A =
[[108 123 115 150 109 140 133 147 143 120 149 111 133]
 [119 113 146 106 107 109 135 129 116 127 128 106 133]
 [145 114 142 134 125 128 146 112 145 108 138 116 148]
 [115 112 134 144 116 150 134 139 135 109 133 119 110]
 [141 124 134 136 116 141 147 149 119 137 116 105 135]
 [132 106 132 128 144 114 132 133 136 140 130 141 123]
 [123 146 115 136 138 143 135 130 137 109 116 113 147]
 [106 141 125 111 124 123 148 150 138 132 148 136 123]
 [131 119 111 122 116 112 109 127 140 150 130 109 151]
 [127 129 128 138 107 132 111 121 129 141 140 123 149]
 [121 136 123 143 108 148 106 151 110 106 137 138 128]]
The bottom-left entry -> 121
The first entry on the main diagonal: 108
The last entry of the smallest entry's row is 135
The bottom entry of the column that holds the smallest entry: 138
The entry just right of the centre entry?
A: 133
The 3rd entry in reading order?
A: 115
The top-right entry?
A: 133
The third entry on the main diagonal -> 142
The largest entry in the last row?
A: 151
The fourth entry, reading row by row is 150
The minimum?
A: 105
The 5th-last entry, reading row by row is 110
The third entry from the end, reading row by row is 137
The entry just left of the smallest entry: 116
The smallest entry in the first column is 106
The top entry of the column that holds the smallest entry -> 111
The 4th entry from the end, reading row by row is 106
The last entry, reading row by row -> 128
The entry directly above the centre entry?
A: 147
The 2nd entry, reading row by row?
A: 123
The largest entry in the first column?
A: 145
The fifth entry in reading order -> 109
The entry just right of 120?
A: 149
The largest entry in the last column?
A: 151
The 2nd entry on the diagonal from the top-right corner is 106
The second entry on the main diagonal?
A: 113
The entry directly below the centre entry?
A: 135

X = [153 117 146 156 157 154]
The entry just left of 146: 117
What is the entry just left of 117?
A: 153

[[154 151 125 137]
 [123 123 142 125]
 [134 110 136 129]
 [127 127 127 135]
 [131 118 128 116]
 [137 122 128 111]
 [123 131 131 129]
 [140 121 143 121]
 [141 120 131 113]
 [132 112 136 136]]
Counting starts at 0.
The entry in row 0 and column 1 is 151
The entry directly above 111 is 116
The bottom-right entry -> 136
The entry directly below the largest entry -> 123
Report the entry at row 1, column 1.
A: 123
Report the entry at row 2, column 0.
A: 134
The entry in the top-left corner is 154
Report the entry directly below 140.
A: 141
Report the entry directly above 135.
A: 129
Report the bottom-left entry.
A: 132
Report the entry just left of 143.
A: 121
Report the entry directly above 118.
A: 127
Report the entry in the top-right corner.
A: 137
The entry directly above 140: 123
The entry directly below 120 is 112
Report the entry in row 1 and column 2.
A: 142

arr =
array([[140, 141, 142, 124, 135, 111, 126, 119, 123, 145],
       [131, 123, 142, 128, 138, 119, 126, 111, 132, 125],
       [140, 123, 130, 124, 151, 111, 130, 128, 130, 125],
       [144, 118, 133, 126, 148, 117, 126, 117, 142, 128],
       [131, 135, 133, 124, 144, 104, 107, 124, 130, 132],
       [140, 120, 140, 133, 138, 115, 119, 115, 137, 128],
       [131, 123, 149, 131, 128, 106, 126, 124, 130, 122],
       [157, 138, 142, 122, 144, 121, 134, 126, 123, 142],
       [137, 138, 140, 120, 138, 117, 122, 117, 130, 132],
       [121, 129, 135, 120, 138, 106, 134, 115, 123, 122],
       [131, 120, 149, 128, 138, 117, 126, 124, 135, 118],
       [134, 135, 137, 122, 135, 113, 115, 115, 120, 118],
       [134, 129, 135, 112, 119, 108, 138, 111, 128, 115],
       [137, 129, 135, 128, 135, 104, 111, 122, 135, 132],
       [124, 135, 144, 131, 135, 111, 107, 115, 130, 128]])
The top entry of the column that holds the largest entry -> 140
What is the last entry in the row that holds the largest entry? 142
The bottom-left entry: 124
What is the entry in the bottom-right corner? 128
What is the first entry in the row that holds the largest entry? 157
What is the 2nd entry in reading order? 141
The entry in the top-right corner: 145
The smallest entry in the last column: 115
The fifth entry, reading row by row is 135
What is the fifth entry from the end, reading row by row? 111
The smallest entry in the first row is 111
The third entry from the end, reading row by row: 115
What is the 4th entry in reading order? 124
What is the smallest entry in the first column? 121
The 3rd entry on the main diagonal is 130
The 2nd-last entry, reading row by row: 130
The 4th-last entry, reading row by row -> 107
The second largest entry: 151

M =
[[128 135 134 126 131 128]
 [128 122 124 130 123 127]
 [128 135 129 128 119 128]
 [128 129 127 124 127 128]
 [128 123 124 129 130 129]
 [127 132 124 129 118 127]
 [128 131 125 131 132 130]
 [128 121 123 128 130 126]
 [128 151 136 126 129 127]
 [128 127 133 128 123 127]
 [129 121 125 130 128 129]
 [128 130 128 126 128 128]
 [128 106 130 127 130 131]
 [129 130 132 131 128 127]
 [128 128 132 130 132 130]
 [127 134 126 130 129 130]]
Counting starts at 0.
The entry at row 0, column 2?
Answer: 134
The entry in the top-left corner: 128
The entry in row 1 and column 1 is 122
The entry in the bottom-right corner?
Answer: 130
The entry at row 1, column 0?
Answer: 128
The entry in row 2 and column 0?
Answer: 128
The largest entry: 151
The bottom entry of the column that holds the largest entry?
Answer: 134
The top-right entry?
Answer: 128
The entry in row 0 and column 1 is 135
The entry at row 1, column 2: 124
The entry directly above the largest entry?
Answer: 121
The entry directly below the smallest entry?
Answer: 130
The minimum?
Answer: 106
The entry at row 2, column 1?
Answer: 135
The entry in the bottom-left corner: 127
The entry directly above 119 -> 123

Read these off the table that follows.
1) Find the first entry in reading order.
2) Find the maximum.
3) Find the smallest entry in the last column.
4) Find the bottom-left entry.
5) Find the largest entry in the first column.
6) Find the entry in the bottom-right corner.
7) Find the entry just left of the largest entry.
8) Find the entry just left of the smallest entry.
[[128 136 146 127 139 141 130 125 134 130 108 152]
 [135 143 147 118 128 135 125 129 141 142 119 128]
 [121 134 131 131 134 133 133 126 130 129 126 129]
 [127 130 128 128 129 128 128 128 129 128 128 128]
 [123 134 127 130 135 134 126 129 129 130 126 130]
 [123 131 136 129 130 128 140 123 127 124 126 127]
 [141 129 121 120 123 128 114 138 129 129 126 131]
 [127 127 128 128 128 127 128 127 126 126 126 130]
 [124 141 131 129 135 136 121 131 137 143 131 123]
 [130 128 128 126 128 126 127 129 126 127 128 129]]
1) 128
2) 152
3) 123
4) 130
5) 141
6) 129
7) 108
8) 130

Read these off the table that follows.
1) Report the bottom entry of the column that holds the largest entry.
2) Report the first entry on the main diagonal.
3) Report the bottom-left entry.
4) Report the smallest entry in the last column.
[[121 134 132 157 146 134]
 [121 135 135 153 145 127]
 [123 135 129 127 133  99]]
1) 127
2) 121
3) 123
4) 99
